Below are the code and all the weights of a small trained network. Each question names an input and a target symbol and asks about switching units off, where a switched-off unit gives its printed mean instead of its output.

import numpy as np


def w(rows, s, z=0):
    codes = np.array(rows[::2]) - 128.0
    scale = np.full(codes.shape[1], s)
    scale[-1] = z or s
    return codes * scale


def f(y):
    return np.maximum(y, 0)


def softmax(a):
    e = np.exp(a - a.max(-1, keepdims=True))
    return e / e.sum(-1, keepdims=True)


def log_softmax(a):
    a = a - a.max(-1, keepdims=True)
    return a - np.log(np.exp(a).sum(-1, keepdims=True))


def net(x, mask):
    ids = ['ΓΣΨβεηθλμπ'.index(c) for c in x.split()]
    T = len(ids)
    res = E[ids] + P[:T]
    u = 0
    for l in range(2):
        r = res
        for j in range(3):
            rows = slice(2 * j, 2 * j + 2)
            q, k, v = (r @ M[l][rows].T for M in (Q, K, V))
            z = softmax(np.where(np.tri(T) > 0, q @ k.T / 2**0.5, -1e9)) @ v
            o = O[l][rows]
            res = res + np.where(mask[u + j], z, o[:, -1]) @ o[:, :-1]
        u += 3
        y = f(res @ A[l][:, :-1].T + A[l][:, -1])
        res = res + np.where(mask[u : u + 12], y, B[l][:, -1]) @ B[l][:, :-1]
        u += 12
    return log_softmax(res[-1] @ U[:, :-1].T + U[:, -1])


Q, K, V, O, A, B = {}, {}, {}, {}, {}, {}
E = w([
[246,156,16,146],'Γ',
[119,166,108,149],'Σ',
[126,168,119,149],'Ψ',
[125,169,115,147],'β',
[152,187,151,35],'ε',
[122,237,137,137],'η',
[130,174,170,213],'θ',
[41,123,189,174],'λ',
[173,46,99,31],'μ',
[67,229,181,135],'π',
],0.013)
P = w([
[145,138,10,174],'0',
[118,137,31,159],'1',
[114,141,50,150],'2',
[125,148,75,145],'3',
[137,163,100,141],'4',
[147,167,122,140],'5',
[156,175,144,133],'6',
[173,186,165,131],'7',
[187,188,193,134],'8',
[198,196,221,130],'9',
[212,194,246,129],'10',
[221,193,254,120],'11',
[180,160,199,133],'12',
],0.0063)
Q[0] = w([
[138,84,76,116],'0.h1',
[36,46,167,91],'0.h1',
[140,206,118,159],'0.h2',
[110,138,85,143],'0.h2',
[79,246,155,161],'0.h3',
[143,195,100,162],'0.h3',
],0.014)
K[0] = w([
[115,115,93,99],'0.h1',
[88,147,56,192],'0.h1',
[156,125,149,98],'0.h2',
[130,113,151,111],'0.h2',
[108,158,251,171],'0.h3',
[148,177,167,126],'0.h3',
],0.017)
V[0] = w([
[81,12,115,127],'0.h1',
[83,183,127,204],'0.h1',
[154,171,97,119],'0.h2',
[84,73,167,143],'0.h2',
[105,137,175,150],'0.h3',
[107,21,156,210],'0.h3',
],0.011)
O[0] = w([
[117,51,212,90,57],'0.h1',
[105,172,48,194,71],'0.h1',
[199,135,61,101,218],'0.h2',
[176,126,168,68,2],'0.h2',
[77,209,209,168,83],'0.h3',
[148,102,174,254,13],'0.h3',
],0.0069,0.0081)
A[0] = w([
[146,156,89,32,176],'0.n1',
[145,18,83,89,185],'0.n2',
[35,195,197,237,112],'0.n3',
[49,110,90,221,82],'0.n4',
[89,94,87,113,195],'0.n5',
[18,226,130,199,255],'0.n6',
[71,225,48,143,81],'0.n7',
[131,147,108,158,46],'0.n8',
[95,131,116,203,153],'0.n9',
[1,207,146,101,82],'0.n10',
[109,170,139,121,84],'0.n11',
[93,165,21,164,227],'0.n12',
],0.0071,0.0026)
B[0] = w([
[128,186,157,104,245],'0.n1',
[149,166,184,163,205],'0.n2',
[110,61,147,175,162],'0.n3',
[163,143,155,154,143],'0.n4',
[116,170,188,57,158],'0.n5',
[130,144,253,99,192],'0.n6',
[137,116,78,234,224],'0.n7',
[95,76,134,144,146],'0.n8',
[155,142,187,121,146],'0.n9',
[84,176,174,181,159],'0.n10',
[53,152,130,160,142],'0.n11',
[187,171,161,207,243],'0.n12',
],0.0065,0.012)
Q[1] = w([
[254,53,19,109],'1.h1',
[245,255,52,140],'1.h1',
[157,92,79,127],'1.h2',
[76,89,102,147],'1.h2',
[205,36,133,99],'1.h3',
[47,74,71,83],'1.h3',
],0.0066)
K[1] = w([
[120,101,24,68],'1.h1',
[142,184,171,26],'1.h1',
[167,130,74,118],'1.h2',
[217,133,160,152],'1.h2',
[199,2,90,112],'1.h3',
[168,109,106,225],'1.h3',
],0.0077)
V[1] = w([
[172,146,62,163],'1.h1',
[43,198,181,79],'1.h1',
[3,111,138,175],'1.h2',
[191,231,168,154],'1.h2',
[226,140,123,102],'1.h3',
[94,183,102,152],'1.h3',
],0.0054)
O[1] = w([
[174,72,47,81,171],'1.h1',
[22,255,125,86,124],'1.h1',
[52,66,63,147,74],'1.h2',
[88,101,179,14,250],'1.h2',
[196,99,243,63,177],'1.h3',
[73,118,183,218,161],'1.h3',
],0.0051,0.014)
A[1] = w([
[37,141,207,123,205],'1.n1',
[73,69,119,128,144],'1.n2',
[162,168,157,158,213],'1.n3',
[132,79,122,185,46],'1.n4',
[170,170,97,127,63],'1.n5',
[147,81,129,73,89],'1.n6',
[127,174,146,115,150],'1.n7',
[206,62,162,80,166],'1.n8',
[18,76,146,208,115],'1.n9',
[56,84,165,124,253],'1.n10',
[85,185,135,164,37],'1.n11',
[167,107,119,255,155],'1.n12',
],0.0097,0.0046)
B[1] = w([
[119,23,96,62,212],'1.n1',
[124,94,160,160,129],'1.n2',
[168,107,127,82,243],'1.n3',
[130,120,189,187,140],'1.n4',
[69,213,122,140,195],'1.n5',
[33,83,181,171,173],'1.n6',
[131,98,185,153,197],'1.n7',
[14,132,97,106,253],'1.n8',
[160,116,78,115,172],'1.n9',
[112,222,54,1,154],'1.n10',
[74,104,125,195,186],'1.n11',
[103,47,121,128,215],'1.n12',
],0.0064,0.015)
U = w([
[166,83,13,95,163],'Γ',
[179,120,179,142,107],'Σ',
[177,123,184,143,98],'Ψ',
[165,118,170,140,101],'β',
[188,251,154,133,92],'ε',
[89,208,201,202,150],'η',
[172,74,236,165,176],'θ',
[118,43,117,110,34],'λ',
[163,78,172,2,254],'μ',
[37,131,54,133,56],'π',
],0.0068,0.0035)

Each question gives the input, a string of symbols that net reads in full, and the target symbol t.
The units are the heads (2 rows each of Q, K, V and O) and the neurons (one row each of A and B). Each row of codes is followed by its name. A weight is (code - 128) times the scale printed after its matrix; where a second scale follows, it is the last column's (O, A, B and U).
mask holds one flag per unit, layer by layer, with each layer's heads first. A switched-off unit (its flag False) gives its mean, the last column of its rows in O or B, instead of its output. The means were averaged over made-up inputs and are rounded, as every weight is.
A unit's drop is (log p(t) with every unit on - log p(t) with that unit switched off) / (log p(t) with every unit on - log p(t) with every unit switched off).
The circuit of an input: a set's keep is (log p(t) with only the set's units on - log p(t) with every unit switched off) / (log p(t) with every unit on - log p(t) with every unit switched off). Starting from the 12 units with the biggest drops (on a tie, the unit counted first), units are removed one at a time, each time the one whose removal leaves the highest keep (on an exact tie, the one counted first), for as long as the keep stays at least 0.8.
circuit, biggest first: the units of the circuit, biggest drop first
unit that matters most: the unit with the biggest drop
k most important neurons: the k neurons with the biggest drops, biggest first
k most important neurons of layer l: the k neurons of layer l with the biggest drops, biggest first
which heads matter: for each layer, one digit per head in row order, 1 if its drop is at least 0.15 and else 0, layers parted by /
input Γ μ Γ β Γ ε Γ Γ π μ η η ε, target η: which heads matter -> 101 / 101
input μ μ Γ ε Γ ε Γ Γ ε ε Γ, target ε: which heads matter -> 000 / 000
input Γ η θ Γ π Γ, target Γ: circuit, biggest first -> [0.n7, 1.h1, 0.h1]
input η θ μ Γ μ Ψ, target μ: circuit, biggest first -> [0.h1, 0.n7]
input η Γ λ μ Γ π η π ε θ Γ μ Γ, target μ: circuit, biggest first -> [0.h1, 0.n7]
input η Γ Γ η Γ λ Γ, target Γ: circuit, biggest first -> [1.h1, 0.n7, 0.h1]
input Γ Γ Γ β μ Σ Σ μ Γ Γ λ μ β, target μ: circuit, biggest first -> [0.h1, 0.n7, 0.n12]
input μ μ μ Γ π Γ ε Γ Γ Γ μ π ε, target π: which heads matter -> 001 / 111
input Σ ε η μ θ Γ Σ Γ Γ η η Ψ, target η: 2 most important neurons -> [1.n11, 0.n10]
input θ ε ε Γ Ψ Γ η, target η: 2 most important neurons of layer 0 -> [0.n10, 0.n7]
input Γ Σ Γ π λ, target π: 2 most important neurons of layer 1 -> [1.n10, 1.n11]
input π μ Γ Σ Γ Γ μ ε λ Γ, target ε: unit that matters most -> 1.n1
input λ Σ μ θ, target μ: 2 most important neurons of layer 0 -> [0.n7, 0.n6]
input ε Γ η, target η: which heads matter -> 101 / 001
input Γ μ Γ θ Γ ε θ π η, target π: which heads matter -> 001 / 111
input Γ μ Γ θ θ, target θ: circuit, biggest first -> [0.h3, 1.n8, 1.n5]
input Γ Γ η η θ Γ Γ Σ, target θ: 2 most important neurons -> [0.n12, 1.n8]
input Γ ε μ β Γ μ μ θ, target μ: most important neuron -> [1.n1]
input Γ Γ Γ Γ λ Γ Ψ Γ θ η η Ψ ε, target η: circuit, biggest first -> [0.h1, 0.h3, 1.h3]
input Γ Γ θ ε μ β π Ψ, target π: 2 most important neurons of layer 0 -> [0.n10, 0.n6]
input Γ θ θ Γ Γ β μ Σ Γ π Γ β θ, target π: 3 most important neurons -> [0.n10, 1.n1, 0.n6]
